Below is a small trained network, with its code and all its weights. Each question gives an input and a class and asks what happens when units are switched off, that is, made to give their printed mean instead of their output.

import numpy as np


def w(rows, s, z=0):
    codes = np.array(rows[::2]) - 128.0
    scale = np.full(codes.shape[1], s)
    scale[-1] = z or s
    return codes * scale


def norm(h):
    return h / np.sqrt((h * h).mean(-1, keepdims=True) + 1e-5)


def f(y):
    return np.maximum(y, 0)


def log_softmax(a):
    a = a - a.max(-1, keepdims=True)
    return a - np.log(np.exp(a).sum(-1, keepdims=True))


def net(x, mask):
    res = np.array(x, float).reshape(1, 7) / 4 @ E
    u = 0
    for l in range(4):
        y = f(norm(res) @ A[l][:, :-1].T + A[l][:, -1])
        res = res + np.where(mask[u : u + 5], y, B[l][:, -1]) @ B[l][:, :-1]
        u += 5
    return log_softmax(norm(res)[-1] @ U[:, :-1].T + U[:, -1])


A, B = {}, {}
E = w([
[119,49,254,121,131,97,118,180],'x0',
[127,130,130,131,127,132,124,125],'x1',
[166,110,121,113,27,72,109,118],'x2',
[157,133,132,113,150,94,133,110],'x3',
[124,129,127,127,125,130,127,133],'x4',
[115,126,125,134,117,143,126,136],'x5',
[136,84,87,44,143,174,93,111],'x6',
],0.0099)
A[0] = w([
[129,170,163,22,101,176,129,108,3],'L0N1',
[142,121,110,134,162,178,229,129,50],'L0N2',
[224,118,142,53,132,253,15,118,101],'L0N3',
[64,131,174,135,140,73,130,122,111],'L0N4',
[180,175,172,85,108,211,111,155,48],'L0N5',
],0.0066,0.0025)
B[0] = w([
[116,10,90,155,158,220,145,142,158],'L0N1',
[111,135,110,129,161,127,1,132,168],'L0N2',
[220,66,53,138,147,45,226,133,253],'L0N3',
[26,134,40,29,116,149,163,172,194],'L0N4',
[66,94,124,129,154,111,152,102,142],'L0N5',
],0.0081,0.0042)
A[1] = w([
[123,15,237,139,147,133,155,139,64],'L1N1',
[108,56,120,152,149,204,80,76,10],'L1N2',
[224,136,134,123,2,77,94,207,79],'L1N3',
[110,243,198,245,101,72,185,163,98],'L1N4',
[148,148,91,124,68,132,138,76,178],'L1N5',
],0.0067,0.0012)
B[1] = w([
[45,148,141,138,132,86,157,90,249],'L1N1',
[176,107,111,135,96,175,106,150,153],'L1N2',
[189,174,154,137,106,220,132,104,254],'L1N3',
[153,23,7,92,154,160,174,112,239],'L1N4',
[71,161,198,105,81,132,108,127,203],'L1N5',
],0.012,0.0054)
A[2] = w([
[110,120,102,196,254,145,168,173,99],'L2N1',
[114,210,108,164,133,124,145,129,7],'L2N2',
[107,218,15,152,137,143,136,93,107],'L2N3',
[81,116,198,83,68,93,140,109,191],'L2N4',
[127,89,170,167,110,154,189,49,129],'L2N5',
],0.0078,0.0017)
B[2] = w([
[247,177,164,141,81,170,84,151,235],'L2N1',
[86,99,47,35,134,133,149,126,150],'L2N2',
[65,112,136,137,144,91,137,101,255],'L2N3',
[38,165,101,141,164,144,83,147,215],'L2N4',
[186,163,111,127,96,66,114,126,212],'L2N5',
],0.011,0.0062)
A[3] = w([
[182,226,131,121,50,161,89,118,252],'L3N1',
[84,152,92,154,152,113,71,89,31],'L3N2',
[16,156,118,110,144,109,157,23,168],'L3N3',
[127,135,70,123,113,162,94,44,25],'L3N4',
[169,255,195,143,203,215,96,131,66],'L3N5',
],0.0086,0.002)
B[3] = w([
[152,155,182,130,134,153,69,136,253],'L3N1',
[85,145,154,75,111,43,97,141,171],'L3N2',
[82,84,121,119,185,114,97,173,253],'L3N3',
[121,137,208,167,151,101,183,171,220],'L3N4',
[182,197,222,143,8,159,73,73,203],'L3N5',
],0.013,0.0069)
U = w([
[243,237,242,165,46,190,21,90,81],'0',
[25,145,159,132,185,60,91,157,24],'1',
[242,9,7,168,139,174,194,74,245],'2',
],0.012,0.0012)

Each question gives the input, the list of numbers given to net, and the class t.
The units are the neurons (one row each of A and B). Each row of codes is followed by its name. A weight is (code - 128) times the scale printed after its matrix; where a second scale follows, it is the last column's (A, B and U).
mask holds one flag per neuron, layer by layer. A switched-off neuron (its flag False) gives its mean, the last column of its row in B, instead of its output. The means were averaged over made-up inputs and are rounded, as every weight is.
A unit's drop is (log p(t) with every unit on - log p(t) with that unit switched off) / (log p(t) with every unit on - log p(t) with every unit switched off).
The circuit of an input: a set's keep is (log p(t) with only the set's units on - log p(t) with every unit switched off) / (log p(t) with every unit on - log p(t) with every unit switched off). Starting from the 12 units with the biggest drops (on a tie, the unit counted first), units are removed one at a time, each time the one whose removal leaves the highest keep (on an exact tie, the one counted first), for as long as the keep stays at least 0.8.
circuit, biggest first: the units of the circuit, biggest drop first
k most important neurons: the k neurons with the biggest drops, biggest first
k most important neurons of layer l: the k neurons of layer l with the biggest drops, biggest first
drop of u: that unit's drop, to one decimal
input [-2,-2,-7,1,-2,-4,8], class 2: circuit, biggest first : L0N3
input [8,6,7,-7,8,6,7], class 1: 2 most important neurons of layer 3 : L3N5, L3N1
input [4,-7,4,7,3,-3,6], class 2: 3 most important neurons : L0N3, L2N1, L3N5
input [-5,-6,3,-2,-8,7,8], class 2: 2 most important neurons : L0N3, L1N1
input [-5,1,-4,-4,-7,-6,3], class 1: 2 most important neurons of layer 1 : L1N3, L1N4
input [-4,-6,-8,4,0,0,5], class 0: 2 most important neurons : L2N1, L1N4
input [-6,8,-5,-2,-4,-2,-1], class 1: 3 most important neurons : L2N3, L2N2, L1N3
input [3,-5,-7,2,6,-7,-7], class 0: 2 most important neurons : L2N1, L0N3
input [0,-1,2,5,-8,-3,-3], class 2: 2 most important neurons : L1N4, L2N1
input [-1,2,0,0,7,-8,0], class 1: 2 most important neurons : L1N3, L2N1
input [-3,1,6,3,0,-7,7], class 2: 2 most important neurons of layer 3 : L3N5, L3N2
input [4,6,1,1,-3,-8,4], class 1: 2 most important neurons : L1N4, L1N1
input [-2,-2,-7,-5,5,4,4], class 0: 2 most important neurons : L1N4, L2N1
input [-5,-5,4,7,5,-4,-8], class 2: circuit, biggest first : L1N4
input [8,-5,5,7,5,-2,1], class 1: 2 most important neurons : L1N1, L2N1
input [5,-6,-6,-6,-5,7,-5], class 0: 3 most important neurons : L2N1, L0N3, L2N3
input [-8,-6,4,8,-6,-5,7], class 1: 2 most important neurons of layer 1 : L1N4, L1N5
input [-2,0,4,0,1,2,6], class 2: drop of L0N3 : 1.1
